Each row has a hidden value; after the row comes its grade, the name of the range that the value falls in. Each part has its own.
[-178   -4 -316   58  134  121   97   63   -2  166  222  219   15 -172
 -114 -228  -51 -154   86   47   16   54  -23 -126   12 -237 -153   54
  -46  190  476   28   70  310  202   57  221  -53   99   45 -110    1
  232  172  155 -245  191   17  430  123    9 -177 -144  136  162  -20
   12  164  -22 -288  168] -> P
[-190   85  -95   26   47 -148  -24  134  -97  -10  463  -89  306  -94
 -228   76 -368  179  421  -69  -50  416  279 -242  379 -151 -430  119
 -163 -314   16   81  125  162   -6  170  -50  -38 -134 -207  240  -63
 -233  232 -141 -258 -129  479  127  -11 -135 -174 -357 -398 -154  -56
   64 -182    0  250  262] -> G
[ -84  -28  114  326  -62 -236  -79  -96  -66  174  -37   97  128   38
   49 -134   89  173  154  152   52   -6   29   -1  -74  180  197  -94
 -294  -82 -350   37   71  251  312  118 -187 -186 -100  126  169  262
 -125   67   31   97   40  138 -112  -65 -133   19  -11  184 -176  261
   18   14  248   -1  -97] -> P
[ -91  184    3  231    7  164  112   25   68   64 -222   27 -458 -235
 -101   24  -30  -73 -132 -162 -252  -16  210  114  130   27  -28 -221
  130 -190 -180  123  -16  111 -368  250  356 -378   46 -231   57   57
 -454  273  203  336  -61  -79 -380 -111   54   -7 -218  118 -139  -83
  -79  -72  -10   66   64] -> J
[-227   97   20  -39  106 -180  125   52  -78  -59  316  -24  318 -270
 -275  -40 -217   88   25   79 -292  308  -87 -364  215 -151 -229   -8
   95  134  286  320   43    3 -179   24  125 -263 -367  106  125 -230
   48  206  -67 -165   77    6    5  302 -225   57 -314    7 -202   95
  -88   19  144  -32  309] -> L
[-214   -7  -94  -66  227 -243    1 -227 -144 -204  211  102  126  -58
  106    1 -146  130  -22 -102 -252   52  339  -32   70   97 -203  -88
  -17  -76  108  377   80  -94  447   23  195  217  -22  -90   80  145
  127  214  129 -378   16  -19   83   30 -222 -186 -349   11 -190   81
 -160   50  223  211  134] -> P
[ -47 -169 -378  225  -62  181 -164  315  191   14   37  -53 -107 -109
  246   -9  211 -460 -112 -110 -118   44  211   81 -478 -177  193  172
   22   21 -288  153  159    2    6  254   24  262  -46    4   37  -14
 -172   84  337  256  146    6 -102  133  -57   75   66  182  114  326
   33  -57 -190 -277 -577] -> T
[-267 -345   42   66  178 -189  129  259  111 -268  -43   45   41  246
 -130 -349  137 -186 -278 -121 -111   57 -366 -160 -113  308  -87 -180
 -196  342   26   50  219  -10  208 -203  218  285  -61   77   49  106
   27  -20  142  -92   17 -334 -167  -22  259  169  -78  -15 -204  185
  -39 -262  102  146   78] -> S
[-185   32  -41  306  -72   62   98  219   38  253   94   25   89 -292
   39 -282  -82 -225 -136  -60  111 -193 -175 -145   86  208  251  -43
 -237 -167  106 -127   89  151  240   38   91  -53 -112  299 -444 -177
  275  306   53  133   97 -143   -1  316  170  238 -166   -5  115  139
  379  153  176 -255   14] -> S
[ -33   47  -92  338  -98 -303   94   27  -77  207 -267  476  -41  -26
 -329  184 -130  116 -184  192  114  264  138 -256  128  -74  -92 -343
   32 -162   35  160  -87  178 -283 -108   75   39 -181 -228  375   80
  -76  213   45  -98   28  178   28  132  -68 -135   -5   64 -407 -102
 -198 -140  180  -18   10] -> Z
[ -29  144 -510   72   88  159   70 -240  -76  286 -101  -53  -71 -558
  166  156 -261   79 -208   32  171  -22  440 -171  160  -76  133   95
  284   34  101   95  167  212  194  229  284 -182   25  -22   70   51
  -31  151   92 -189   64  331  252   53  -44 -431   16   39  -10  122
  -44  -21   51 -270    8] -> R
[-129   83  -50  257  -10 -303  233  -65 -153  185 -214  501   53  -21
 -311  -21  -19  321  -72   73   39  140   -4 -327  147  -38  -38 -356
    4   69  113  204   21  211 -240 -155   75 -225 -297  -33  445   78
  -41  166  -55  -65   31  191  116   44 -132   63   27  145 -521 -131
 -126  -64  227  -53  191] -> X
[-122  152 -141  322 -170   85  -35  155  -37 -100 -134  164   52    8
    1   29   68  -45  148  -22  -11   97   18   78 -112  -49  360 -147
 -281 -266  -55 -101  127   29  -94 -186 -126  -68  121   40  -41 -306
   16   13  -88  128  -64  117   53  227  139  420  172  -59  -42 -107
  473   58  -24 -185 -164] -> X
[  63 -337  323   37   88 -256   99  263  -32   62   98  204 -151  277
 -128   47  232  158   24   96 -135  369 -124 -105 -265 -360 -118 -233
  -52   78 -316   70 -134  163 -406 -115 -185   77 -129  119  260    4
 -140  -70   22  121    2  129  -54  -20  -86  124 -101   55 -147  -64
 -244  -14  160 -153    0] -> S
[  -5 -149  -58  178  112  135   39    3   96 -124 -288 -251 -380    9
   70 -365   37 -102 -312 -316   50  -21  112  274   23    4  251 -415
 -103  106  -39  -98  104   48 -102   -1  324 -175  165  180 -210  126
   -2  -48  -26  -33   59 -257  -11 -145  303  107  -17  -82    0  -87
  107  168  162   54   96] -> G
[-166  212 -707  -49   30   95   42 -192   52  -11   69  101  -55  -13
 -477   -3  -22 -240  134  167  213  -36  210  -55  -50 -108  -73 -129
  166   -2  300  138  109  276   31  251  166 -162  -28  -47  332   -8
  -51  -15 -250 -150 -120  -50  307   30 -126 -202 -240 -117  -80 -203
 -239 -149 -358  -57 -136] -> X
[ -25   55 -102   -9   22  190   -4  291  155  123  205 -356 -215 -376
 -115  100   -2 -224   51 -275 -351  116  127   69  151  -77  -91  182
  212  -59 -360  128   95  140 -188  367  227 -320 -124  -90  -70   40
  -68  125   63  256  252   25 -287  159 -119   44 -217  215   47  237
   22 -187   38 -169 -141] -> T
[-106 -142 -244  169   45  -76  144  348 -214 -111   83   14  -40   73
  -26 -158  240  107  140   39  218   48  158  134   -6   62   44 -141
 -367 -193 -263 -283  116  237   39  129   47  328  178 -179  103  -67
 -106   34   77  -67  -90  357   18  -92  236   22   71 -186   38  -94
  -40  -66  109   38 -175] -> P
[ 132  -15  -91  160  175 -118  -54 -224   78  272  -50  315 -414 -117
  384  119   63   63   -5  -89  -56 -134  249  -67 -357 -213  331 -294
   65  -61 -289   -1 -103  181  139  -18   16   29  195   35   73  193
   -3  -28   46  228  172   97 -146  -95 -183  -81  -71  306  -88  -49
  -94  179  254 -228   80] -> P
[-197  186  205    4   26 -113  214   47  -20  365   98  267  -63 -369
 -407  113 -266   89 -155  336   20   61 -313 -228  367   54 -226 -134
  168   53  162  125  -87  189   18   92   78 -145  -28 -131 -217  153
 -130  138  101 -136   87  101  105  129  -33 -198 -248    5  -73  -25
  -47 -164  153 -115  297] -> P
[  30   37  -49 -398  342   38  246   85  -23   31  328 -187 -223  -26
 -292 -108 -147  125  -13   41  144   88  -77   81   98  224 -183   99
  126  298 -187    9   43  365  280  224   47 -143   97   30  -89 -105
  154   57  -80   -1  139   96  -44  108  128 -212 -355  -87  175  -38
 -309   21   74 -240   28] -> V
[-335   -3 -100 -110   64  194  104  164   33   76  317   59   -4   11
 -499 -211  -78 -202  209  241  130  128 -175 -153  151 -277 -324  -75
  104  380  293  101  136  242 -116  241  123  -97  -13   52  -80  151
 -355   67  -18 -103 -106  126  298 -117  -76  -84 -297 -184   29 -120
   31    4 -263   72  194] -> V
[-217  173 -215 -227  152   21  333   15 -157  111   89  440   80  -76
 -319  365  145   93  387  253   14  286  -19 -168  105  -24   42  -50
   36  145  -30   61  118  195   72  -49   -5  337  149 -140  263   13
  -38 -159   44  -93   35  509  278   72 -139 -216   73  128 -125   44
  -88 -237   -7  -93   55] -> S
[-327   68 -160  128  175  -99  133  -60  118  -75 -281  -66 -306  -54
   94  -97   77 -188 -222 -376 -287 -349   50 -156    3  204  228 -234
 -108 -300 -116   54 -123  -51 -182  222  338    7  -94  -94  178  -28
 -111  264   77  157  -65 -289 -408 -187   79  -62 -291   18 -385  -61
 -116 -152  175  184   36] -> L
[ 108  195 -112   40   63 -177  149    5  -72  123  -18  450  -30  -45
 -265  219  -90   81  -81  501  449  309  -60 -134 -114  -65   72 -225
   39   69  101  -82  -74  175  -65 -114 -149  345  230  -95   71 -172
 -130  -57   44 -179  -24  361  172  191  155 -239  179 -198   42  -29
 -205   78   19 -239  -35] -> J
[ -83 -264  181  371  -38 -267  108  108   47   63 -215  453  -58  315
   26 -176  243    9  -41  119  104    8 -255 -143 -336   78  306 -430
 -451  -96 -112 -172  -61  123   10 -310 -260  135  -10  273  108  -45
  -71 -130  -20  183 -173  -60   14  -57  192  297   39   -4 -188  -46
  113    3  124  -71    5] -> P
[-280  -47  -43 -358  420 -156  122  -91  151  -72   59  -33  -92 -107
 -152  -30 -133 -121 -222  -82  -93   66  -48 -114  237  104  -90  -71
  300  492   32  274  111   70  182   97  151  171  -56   54   44  -75
  154   63  -61 -210  248 -164   56 -125 -170 -302 -221  123 -260  178
 -172   21  198   49   87] -> X
[   2  -84  -99   20  211   58  -94   19  -24  126  -89   28 -337  -93
  217  195  104  153  144   -8  -88   22  199  124 -127 -387  183  -13
   72   32 -440 -135  135  322    0  -38  116   25  337 -143  125  -56
   37  -45    1  191  191  193  -89 -155 -120  -99   66  254   19  -59
   23   89  189 -232  -67] -> G
[ -89  121 -126  152  101  -20   44 -142   97  -13 -154 -182   82 -246
  162 -138 -219   52 -168 -312 -153  -57  111  -60   66   68  216  114
 -247 -259  195   88   -3  -50   93  -40   51 -422 -159  254  -60 -346
  291  121  -46 -140   42 -139  212  209  147   58 -117  -78  -48  155
  161  185  157 -229   11] -> P
[  64   51 -348  133 -153  257 -110 -192  -32 -379 -259  -56 -101  387
  -13    7  256  -33   83 -171  114  224  402  257 -432  -10  120 -101
  -73  -18 -158   87  213   12  -10  -66  231 -134  365  -36  192  359
 -324  -91  229  -68 -125  104 -127   65  326  111  320  -82   55  -12
   25  -75 -206  -83 -278] -> T
[-204 -179 -149  -36   41  164  185  330  416  147  -66   31 -149 -112
 -155 -110  141 -525 -271 -164  313  -26 -170 -124 -109  236  284 -122
  -76  122 -190  -90   86  107    7  170 -111  159 -138  366 -267 -265
   19  -55    6  368  123 -158  -61  209  289  169  -45 -106  102  147
  151 -175  -87 -336 -348] -> R
[ -29  167 -156   21   21    8  392  -53  -43  -83   15  -18  -63   93
 -464 -456   28  -10 -176  253  259  -20 -362   46  -33  435  104 -306
   -6  432  272   56   57  132  118   16  199 -313   48  189  -52  210
 -272 -206   16 -143 -104 -157  138    7  275  113  -46  -57   -9   16
 -250   26 -130  -18  230] -> S
[-382  -75 -252 -238  372  208   47   21  203  -43 -167   35 -288 -353
  135  228 -110 -292  -99 -209 -514   49   46  -79  208 -218  -70  211
  201  172  208   16   91  135   11   36  221   59  258 -179  -13 -379
  208   96  127 -125  169  -79  163 -149   71 -460 -137  237  -50   84
  205 -154   -2 -187   18] -> R
[  37 -104 -215  129  149  -82  129  -38    4 -210 -287  419 -228  159
 -205   57 -106   72 -109   25   44  334  207    7  -80  -95   55 -555
  -91  121  136   83  112  -18  -92 -392   96  139   90  -80  290  -56
  -10 -241 -160  -94 -136   69  222   38  103   75  -49 -121 -249 -257
  -96  -51  -26  153  137] -> J
[ 419  124   46  390  -82  -72  -58   89  -27  -26   93  176 -186  -60
   56  -10  -47  140  240   81 -244  271  108  212 -177  -81   45  -86
 -169   -3  -27  -34  -54   51   56 -254 -104 -446  231  -71  -44  158
 -104 -288   49  -55   28  306  141  135   41  277  165  295   91  258
  130  307   76 -150   98] -> Z
[-311  -43 -209 -136  124  287  263  248  142  179  -15  230 -128 -268
  -10   47   86 -379 -170 -102  -59  122  -88 -224  -15  -83   74  102
  176  258  135   30   58  189 -148  138   87  201   40  114 -180 -323
   60  271  322  150  219   76   54  177  191 -177    5  162   82   81
  181  -52  -57 -474 -147] -> J
[ -16  383 -157  127   11   69  -86 -238  171  111 -115  -83 -167 -167
  -35  127 -361 -151  -35  -51  222 -196  108  -51  121  320  339  -88
  -10 -255  -82  -48   29   37  334   36   79 -193  184   21 -227   27
   12   52 -200   50  -54  -12 -109  136   94   -7 -141 -155  -47   61
  254   61   55  -13   45] -> Z
[ -93  202 -231  270 -176  -13  229  145 -185  288  -27  244  114 -329
 -163  -69 -158  270  -34  239  448   93  123  -72  272  295  115  -70
  -17   24 -174 -103  228  417  147  100  -80 -204   11 -105   -2 -127
 -222  235   87  124   90  510    2  139  166   23  191   22  -64  -25
  195  -31  101 -286  -88] -> X
[-130  304 -554 -237  128  204  213 -159   50 -189 -110 -247 -272   70
 -143   -7  175 -162  165 -335  -53 -229  202  108   15  313  218  109
  113   -9 -136  -47   49  198   10  253  231 -294  199  -32  188  -81
    2    5  -92   27  -17   44 -111 -120  196 -112   10  108 -127   29
   -9  -51 -108 -138 -226] -> V
[-226   20 -195 -133  108  -94   39    1 -132  -75  235  253  151   37
 -202   95  140  134  252   82  -85  208   27 -115  -21 -179 -300   68
   66  157   83  161  181  211  117   51  -19   78   71 -144  273  118
  -65   30   49 -309   25  306  246  -24 -115 -133   34    9 -125  -11
  -34 -213  -38 -115  -23] -> X
[  49  -60  -80 -180  169  -26  310  189  -36  101   -8  -56 -302  171
 -377  181   99  188  305  -74   19  174  -74  -69  145  -37   52 -139
 -136 -129 -345 -290  -88  362 -238  -81   -1 -168   95  -37  260  -73
  145 -282 -347   83  -34  308   49  -27  147  -17 -142  -49 -113 -237
 -128 -253  129 -122  120] -> J
[  -7 -139   62  -52  132   83   -5  317   91  106  364   76 -107  -55
   -1  127  108 -237   52  130  -90  230  -93  -30 -375 -204    8   39
  -45   37 -246  143  -33   31  114  143  -12  377   43   27 -157   68
   -7  -14  252  187  163   51  -92  338 -125   42 -249   42  281  122
 -212  -69   -4 -256 -125] -> L
[ -24  389 -221 -100  117  153    8 -180  -17  -64  -22  408 -158  -75
 -274  330 -118  -83   96   96  -11  268  122  -33  -32  -50  -44  -95
  248   37  197  120   97  212  -11  -44   28  -68  237 -114  109 -262
  117  215 -104    1  -18  113  -16  304   49 -129  -44  -35  -19 -156
   85  -25 -133 -272  -41] -> G
[-139   26 -298    4  146 -238  112  119   19 -155   95 -179  -64  -22
 -212 -134   54 -150 -185 -288  130 -130  310   25  108  354  -83 -192
 -176 -402 -190  143  -41  -45   21  491  101  253 -353  -53  184  -20
   40  259 -107 -130 -113  -36 -130   56   37  -99 -377 -395 -227   39
 -356 -192  117  248 -340] -> Z
[ -37  101 -176  -22  133 -314  130   45  -88 -135  249   37  105 -233
 -139   56 -445  193   85  -29 -138  229  261 -289  391  306 -311    9
  -54 -127   64  -28  -13  147  142   50 -124 -215 -134 -177  166 -309
   27  199 -191 -215 -113  420 -135  100  137 -227 -323 -167 -259   92
   55  -85  189  126  159] -> R
[  20  178  -90  -20   92  113   58    9   33 -242   52 -125 -132  -45
   64   76  282  -70   36 -467 -295   51   51   -6 -190  226  162  -18
   57  -86 -257   60  160   17   -9   14  270 -235   77   82   52  -24
  127  102    9  206   93 -112 -501  304  159  352   66  124  -40  110
   88 -190  124 -255  -32] -> P
[ 162  241  194   96  176 -248   94  107  -72    9  243  324 -177   35
 -340   43 -230  206  150  292  113  303   24   35   34  259 -133 -282
  -89   66 -272  140  -60  176  136   96 -126    4   16 -259  170   46
 -248   89  -54  174  -18  300 -278  147 -122   17 -289  -52 -113  -16
 -359   74  131  156  141] -> L
[  16 -179   76  172   56 -269  -71 -142   70   21   31  271  -44  386
  139 -253   21    7 -163  125  360    7 -109  -20 -447   15   76 -231
 -284  -93   78 -119  -89  187  312 -154 -257  262  260  240  -70   38
  -81   34   83 -193 -132 -131  153 -126  292  -94  -39 -304   85 -111
  -32  172   19 -174   -1] -> V
[  46 -160  130   16  156   19  155  211   55   11  -53  -87 -477   29
  -50 -108   79 -159 -266  151   83   24 -144   71  -18   81  -32 -161
   78  205 -134 -227 -138  208 -131  121  193   82  347  -59 -213   89
 -290   -1  231  -13  -54    0 -192 -220  359 -225  -29    9  126   80
 -162   79  100  -64   59] -> R
[-153  221 -434 -237  124  278  238  -59  118 -133   91 -230 -247   19
 -173  -52   58 -205  168 -281   68 -209  127   77  -17  319  177  -26
   -4  -48 -133  -27   90   64  202  206  277 -125  220    3  -93   99
 -110 -133  -44   94  -56   11  -79    1  193   43 -200  -97   61  -67
  -14 -132 -161  -17  -18] -> J
[ 178   14  -92  170  136 -107   52   13 -136 -110 -176  -82 -305    6
 -106  -17 -243  265  -69  -89    2  233  363  192  139    8  131 -402
 -146 -224 -259  -75  -10  184 -153  -88  126 -214   23 -103  176 -218
  196   85 -284   92    4   76 -200  130  102   29 -266 -109 -146 -278
 -130  138  283   88   74] -> G
[-257  131  -82  -28   24   92  227   58  139  250  195 -156   54 -255
  -26 -204  -41 -164   64 -159   55  -83 -120 -159  183  102  151  118
  -73  -27   92  -26  -47  155   15  302  -61 -237  -74  278 -237  -92
 -141  101   60  -31   80  104  223  -59   85  -66 -113  -40   31  150
  209   77   14 -232   95] -> Z
[-389 -488    0 -181  157 -183  380  226  -26  -17 -112  -52  -37  193
 -192 -249  204   52 -409  -29  154 -145 -249  -44   59  446   53 -226
 -142  192 -326   37  131  167  349  -54  164  327 -120  149  -40   97
  205  -57  108  -10  107 -273  -33  -23  206   46 -226   21 -159  -75
 -217 -365  259  -51 -107] -> L
[ -45  240    7  253  118 -465  187  -53 -155 -229   17  304  264  120
 -430 -392  -34  162   28  134 -147  146 -345 -188   34  293    5 -372
 -314  211  415  180  -18   -2   23 -212   58 -214 -307   90  306  -12
  238   50 -177 -283   30 -132    5  251  -12  231  -92   70 -414  155
 -200  156  274  190  295] -> S
[-116  394 -441   -6   17  177   55  -17  -31  -81  180  241  -42 -158
  -93  274 -145 -196  289  -15  -31  187  324 -133   11 -123  113  -58
  170 -143  145   70   79   76 -121   34   65   78  177 -137   90 -361
  -99  200  -89   72  -79  295    7  199  -86   14  -83  -48  -64 -155
  217  102 -188 -115   14] -> J
[-113  103 -134 -128  156  203   69    6   63 -113  -86   32 -172 -191
 -160  277 -158 -218  -94   -8 -272  321    1 -114  123  -92   14  -43
  292  147  171   67  121   89 -189  -95  150  -94  115   11   30 -363
  109   86 -120   -5  -31  -46  -31  192   97 -117 -119   13  -64  -10
  181 -140  -85 -174   79] -> J
[-193  132  -83 -136   53  -72  250  -70  213  215   34  -52   -1 -100
 -329 -188   -8 -177 -130   -8  170 -114 -235 -232   87  194    4   58
   31   53  156   27 -165  235 -102  313 -144 -379 -231  342  -53 -166
  -41  111  -51  -47   30  -89  116   24  181 -191 -170  -86  -65  155
  -78    7  -17 -318 -101] -> X
[-223  289  -61 -203   43 -143   62   -3  -16  -19  269  291  140   62
 -320  251   31   83  177  227  218  104  -91  -66  -62   39 -168  106
   26 -160  -45  131   -2  159  137  113 -236  182  159 -154   74 -202
 -154   97   24 -141  -41  214  120  146  -21  -54  -18 -246   15 -125
  -75 -143 -112 -261 -181] -> R
[  18  -59 -146  201   52 -224  157  256  -11  -91   47 -178  -73  -90
  -48 -254   22  -15 -335 -323  172 -207  153   70  113  442   11 -197
 -207 -264 -209   41   89 -120  211  104  286  197 -188  -20 -136  153
   98   91   46 -146   -6  -62  -74  126  180  245 -122 -227 -117  168
 -127  -48  264  149 -146] -> S
[-201  120  -55  204  -89 -126  329  232 -207  331  175  357  175 -219
 -267    2  -62  103   48  339  188  159 -188 -356  293  272 -110    6
   62   66   36  -76  123  439   86   33   62   45  -11 -128  102  -56
 -228  324  184   19   -5  355  -24   50   58 -113   29  134 -147   76
   46 -184   80 -180  203] -> X
[-313   59 -285 -117  110  224   94 -142  228  -75 -264  -74 -264  216
 -178 -198  108 -360  -52  -39 -111 -177 -291  -44 -179 -182  193  -24
  119  448  308   89  -33   31 -147  -12  307 -147  273   64  -13  241
 -204 -198  154 -179   67 -256  260 -285  116 -138   67  190 -113   14
   33   86 -203  -84   75] -> T
[ -74  273 -127  487  -97   -8 -280 -235  133   84 -280   99 -172  -75
  121  -62  -18 -170   33  -56 -285 -296   31    4 -259  -86  320  -83
 -160 -259   41  163  -71  -10   14  130   26 -479  -66   10  126  196
 -109  119  -18  118  -60 -181  -67   -4 -166  138  -74  201 -231  138
  176  116   -3  -31 -126] -> L
[ -82   -8 -381  116  -17 -256  138   -3 -104   13  -16   46  112  -31
 -408  -56 -288   45 -232  525  394   51  168 -176   69   53 -116 -186
   51   77  123  182    8   49   68   41  197  163 -157 -153  213   79
 -244  -26   41 -285 -139  121  191   67  -73 -243 -211 -170 -167   50
 -468   36  -33  185  -68] -> X
[-265 -340 -155  156  -33   -5 -131  -92   47   28 -268  123 -106  354
  195  -87  351  -14   64 -152   60 -115  178  -42 -407 -231  264 -164
 -240 -130 -328  -25   76  243  -49  128 -301  -60  -93  291  347   54
 -132   33 -103  173 -185   71   81 -276   15   46    3  -74 -241 -178
  185 -141  -50 -169 -403] -> P
[-198  133  -24  220   -9 -307   83  -11   37  123   53  512  -20  -72
  -97  -94  -84 -136 -122  296  244  -74    1  -75 -104  138   35 -369
 -226 -311  104  -23 -192   88   92  128 -178  418   72  -71 -146 -159
 -201  285  198   18  -52  -18 -108   43  116 -187 -242 -196  -31  -75
  -86  145   86   35  -84] -> G
[ 129  117  244  237   87 -219 -149 -298    6   66  -79   98 -108   62
  -27   57   -4  191  189   25   -5  -64  108   33  -21  155  133 -236
 -208 -179 -264   53   37   74  286   -8 -109 -329  -53  184  136  328
  -36 -105 -280   16 -200   83  -40  -69 -163  106 -123  -20 -216  249
   18   84  229  180   59] -> Z
[ 217 -105 -140  426  -43  132 -401  -18  301   18  -99 -496 -232 -234
  286 -329 -282 -279 -137 -321 -314 -122  132   78 -103  -62   76  169
 -141   14   38  -84   63   50  206  107   99 -793  -32  197 -270  275
  111  -37  -59  -69   93 -156  -63   44  206   44 -113  132  102  474
  389  179   82 -101  -75] -> J
[ -38 -206   10  194  -29 -176  238  335  -88 -248  313  -78   93  165
  -19 -389  126   20   60 -170 -174  114 -235  -64  -86  304   -1 -224
 -360  -40    9 -173   72   28  190 -295  190   19  118   77 -161   91
   25 -127   87  -88   -9 -102 -166  123  330  447 -102   10   21   -1
  115  -90  172   44  363] -> Z
[-108  -70 -233  333  -72   27  202 -197 -219  -44 -584  220 -146  172
 -205  -11   65  175  -20  304  193  125  321  147   35   38  282 -493
 -313 -134  -14  -26   17  124  -81 -144  268  -29  148  -77  317  225
 -222 -150   96  -82 -254  135  199 -123  143 -160   30   24 -195 -145
 -215   -2   56  245   18] -> R
[ 147 -342  -27   43    2   19  100  397  -16   72  117   47 -274  265
 -197  104   55   19  145  151  193  462  168  -75 -192 -251 -109 -182
 -105   12 -441 -167  -78  293 -333   72 -169  127   49  -64  221   63
 -343 -117    4  200 -124  498  -99   -8  158  -69 -126 -174   40 -166
 -198 -159  -54  -83 -115] -> Z
[-238 -242  -92  234   25 -203   85    1   43   89 -252  190  -73   82
  148  -15  -16  119  -39 -195   81 -114  204  -42   62  255  178 -233
 -386 -447 -334 -167  120  196  272 -112 -143  142    2   21  174 -113
  -25   34  -93  125 -178   53   13 -234  175   -9 -164 -157 -268 -125
  201 -270  135   96  -90] -> S
[-120  281 -128 -117  100  221  -88 -179   94   -3  -99 -249 -108 -298
  -54  321 -218 -249    8   12 -310  140  -55 -149  160 -109  173  166
  257    5  156  -11   -9   89  -99   57  160 -314  193   42 -108 -198
  182   90 -125 -122   66  -41  -88  204   69 -277  -74   83    3  165
  274  -62   39 -238   85] -> P
[  21   26   20  127  -68 -251  -26 -142  -52   25   23 -159  141   37
 -191 -175  -59  257   82  124  164   -6  100   62   87  267  -10  -30
 -190  -60 -247   50   64  195  233  187 -283 -497 -226  211  138  156
 -132  -66 -218 -123 -129  203   68  -51   10   10  -84 -117 -165  256
   -5   17  127   25 -200] -> J
[ -81   18  -51  106   36 -133   17  -18  -12 -143   10   18  -25   19
   78 -200 -119  -32 -133  312  210    2  -33  133 -133  156  232 -211
 -164   85    6  -85   -1  -13  196   36 -255  173  216   86 -183 -151
 -316 -100   32 -147 -172  108  104 -143  208  -71  -12 -245   37   74
  110  231  -23   58 -101] -> J
[-117 -207  117  195  -30    1   27  -33  134   18 -305    4 -102   80
   83  -36  127   57  -85 -214  134   71  237   84  -27   96  282 -281
 -215 -127 -423   38  158   40  -26  -11 -133 -157 -110  302   79   13
 -242  -94  -73  245 -130   40   -6 -134   79  233   37 -100 -187   57
  186  -57   88   12 -177] -> P
[-375  130 -170 -123  105  -50  270  133  189   35   84  -94  130 -164
 -410 -264 -150 -142  -63   44   94    6 -260 -206  200  215  -19   60
 -121  107  156   74  -21  160 -132  355 -219 -306 -343  177   80 -446
 -174   99 -130   35  -33  -10  126   24  135  -86 -281 -246 -139   41
  -43 -117 -141 -116  -97] -> P
